Here is a tiny trained network, its code and every weight. The questions are about switching its units off for an input and a class, where a switched-off unit gives its printed mean instead of its output.

import numpy as np


def w(rows, s, z=0):
    codes = np.array(rows[::2]) - 128.0
    scale = np.full(codes.shape[1], s)
    scale[-1] = z or s
    return codes * scale


def norm(h):
    return h / np.sqrt((h * h).mean(-1, keepdims=True) + 1e-5)


def f(y):
    return np.maximum(y, 0)


def log_softmax(a):
    a = a - a.max(-1, keepdims=True)
    return a - np.log(np.exp(a).sum(-1, keepdims=True))


def net(x, mask):
    res = np.array(x, float).reshape(1, 8) / 4 @ E
    u = 0
    for l in range(4):
        y = f(norm(res) @ A[l][:, :-1].T + A[l][:, -1])
        res = res + np.where(mask[u : u + 3], y, B[l][:, -1]) @ B[l][:, :-1]
        u += 3
    return log_softmax(norm(res)[-1] @ U[:, :-1].T + U[:, -1])


A, B = {}, {}
E = w([
[76,64,146,54,195,150,77,66,132],'x0',
[126,146,125,127,131,135,121,115,134],'x1',
[122,78,110,115,118,55,164,141,97],'x2',
[225,80,133,102,158,79,109,52,145],'x3',
[130,132,252,95,115,90,55,139,66],'x4',
[117,134,118,137,128,122,135,120,102],'x5',
[138,120,57,107,117,130,3,173,129],'x6',
[120,147,128,125,188,46,126,143,154],'x7',
],0.0047)
A[0] = w([
[47,4,123,12,219,201,110,79,171,122],'0.n1',
[223,75,98,136,57,214,112,12,51,123],'0.n2',
[102,153,119,195,246,32,104,145,185,6],'0.n3',
],0.0046,0.0016)
B[0] = w([
[140,209,61,157,116,91,158,117,2,255],'0.n1',
[106,121,120,157,231,110,112,143,229,209],'0.n2',
[140,101,112,224,180,248,87,59,192,181],'0.n3',
],0.0084,0.0044)
A[1] = w([
[41,183,186,230,155,198,151,144,48,184],'1.n1',
[30,176,168,76,153,201,179,227,129,105],'1.n2',
[84,137,207,174,144,138,254,27,121,12],'1.n3',
],0.0048,0.0011)
B[1] = w([
[137,140,118,108,177,119,103,118,139,253],'1.n1',
[142,99,114,79,166,116,148,133,201,182],'1.n2',
[155,88,67,155,82,110,6,171,99,214],'1.n3',
],0.011,0.0054)
A[2] = w([
[90,165,254,91,111,74,81,115,103,13],'2.n1',
[176,115,147,156,171,114,136,72,126,2],'2.n2',
[83,124,86,50,114,150,124,149,125,251],'2.n3',
],0.0094,0.00043)
B[2] = w([
[76,103,135,191,41,207,174,49,188,221],'2.n1',
[67,143,199,114,193,163,196,254,182,253],'2.n2',
[124,69,137,117,232,75,147,89,150,213],'2.n3',
],0.0075,0.0036)
A[3] = w([
[180,251,114,139,44,109,176,255,146,1],'3.n1',
[89,106,47,163,138,60,67,93,169,83],'3.n2',
[146,136,40,142,125,170,199,113,109,101],'3.n3',
],0.0066,0.00095)
B[3] = w([
[227,136,154,109,194,121,71,26,64,182],'3.n1',
[155,121,185,116,2,122,180,222,124,255],'3.n2',
[134,90,205,162,77,189,84,57,158,189],'3.n3',
],0.0083,0.0064)
U = w([
[57,104,112,193,42,196,123,31,187,166],'0',
[93,111,106,176,149,156,62,184,148,213],'1',
[127,119,91,117,70,100,2,207,109,20],'2',
[180,180,112,95,178,85,113,7,36,158],'3',
[72,156,132,86,200,68,186,186,190,2],'4',
[95,137,135,154,118,152,104,188,96,103],'5',
[97,193,101,153,91,126,117,133,134,163],'6',
[140,178,146,64,122,136,157,137,121,176],'7',
],0.007,0.0017)

Each question gives the input, the list of numbers given to net, and the class t.
The units are the neurons (one row each of A and B). Each row of codes is followed by its name. A weight is (code - 128) times the scale printed after its matrix; where a second scale follows, it is the last column's (A, B and U).
mask holds one flag per neuron, layer by layer. A switched-off neuron (its flag False) gives its mean, the last column of its row in B, instead of its output. The means were averaged over made-up inputs and are rounded, as every weight is.
A unit's drop is (log p(t) with every unit on - log p(t) with that unit switched off) / (log p(t) with every unit on - log p(t) with every unit switched off).
The circuit of an input: a set's keep is (log p(t) with only the set's units on - log p(t) with every unit switched off) / (log p(t) with every unit on - log p(t) with every unit switched off). Starting from all 12 units, units are removed one at a time, each time the one whose removal leaves the highest keep (on an exact tie, the one counted first), for as long as the keep stays at least 0.8.
units of the circuit, in order: the units of the circuit, biggest drop first
most important unit: the unit with the biggest drop
k most important neurons: the k neurons with the biggest drops, biggest first
top k neurons in layer l: the k neurons of layer l with the biggest drops, biggest first
input [-6,7,-2,7,0,1,3,-1], class 4: units of the circuit, in order -> [1.n3; 2.n2]
input [6,2,-3,-8,0,6,7,5], class 4: 2 most important neurons -> [1.n3; 2.n3]
input [-5,1,6,8,8,0,7,-6], class 0: 4 most important neurons -> [2.n1; 1.n3; 0.n1; 1.n1]
input [-7,5,0,7,8,1,-4,7], class 0: 2 most important neurons -> [2.n1; 0.n1]
input [-7,-1,1,-3,-1,-3,-5,-4], class 3: units of the circuit, in order -> [3.n1]
input [-5,6,0,-8,-1,4,-5,-6], class 4: units of the circuit, in order -> [1.n2; 1.n1]
input [6,-7,3,-7,6,-3,1,-5], class 4: 2 most important neurons -> [2.n3; 1.n2]
input [-1,8,-1,8,-6,-8,0,1], class 4: 4 most important neurons -> [2.n2; 1.n3; 2.n1; 0.n2]
input [7,3,6,7,8,5,5,-6], class 0: 2 most important neurons -> [2.n1; 1.n3]
input [-3,-4,-2,-8,-3,-3,-1,-5], class 4: units of the circuit, in order -> [1.n2; 2.n3; 0.n3]
input [7,4,-4,-6,6,4,2,2], class 3: units of the circuit, in order -> [0.n1; 2.n2]
input [-1,-2,-2,2,-8,-6,5,1], class 0: 2 most important neurons -> [3.n3; 1.n3]
input [5,3,6,8,-5,-4,-2,0], class 4: 3 most important neurons -> [2.n2; 0.n2; 2.n1]
input [-7,-7,-7,-6,-4,5,4,6], class 3: most important unit -> 3.n1
input [-2,4,0,5,1,0,2,2], class 4: 2 most important neurons -> [1.n3; 2.n2]
input [-6,-8,1,-8,2,-7,2,3], class 4: 2 most important neurons -> [1.n2; 0.n1]
input [8,3,8,-5,-2,7,6,0], class 3: 2 most important neurons -> [0.n1; 1.n3]
input [6,-7,1,-5,-2,-5,5,2], class 6: 2 most important neurons -> [0.n1; 3.n1]
input [-8,-3,-7,1,0,8,7,-2], class 3: units of the circuit, in order -> [3.n1; 1.n3]
input [7,-3,-3,-6,5,3,-4,-4], class 3: units of the circuit, in order -> [0.n1; 1.n1]
input [1,5,-1,5,2,-1,-3,-3], class 4: units of the circuit, in order -> [2.n2]
input [8,-7,-3,-7,-1,4,-5,2], class 3: top 2 neurons in layer 2 -> [2.n2; 2.n3]
input [7,-7,1,8,7,7,-2,-5], class 4: top 2 neurons in layer 3 -> [3.n3; 3.n1]
input [2,-5,2,8,-7,2,-2,-1], class 4: top 2 neurons in layer 0 -> [0.n2; 0.n3]
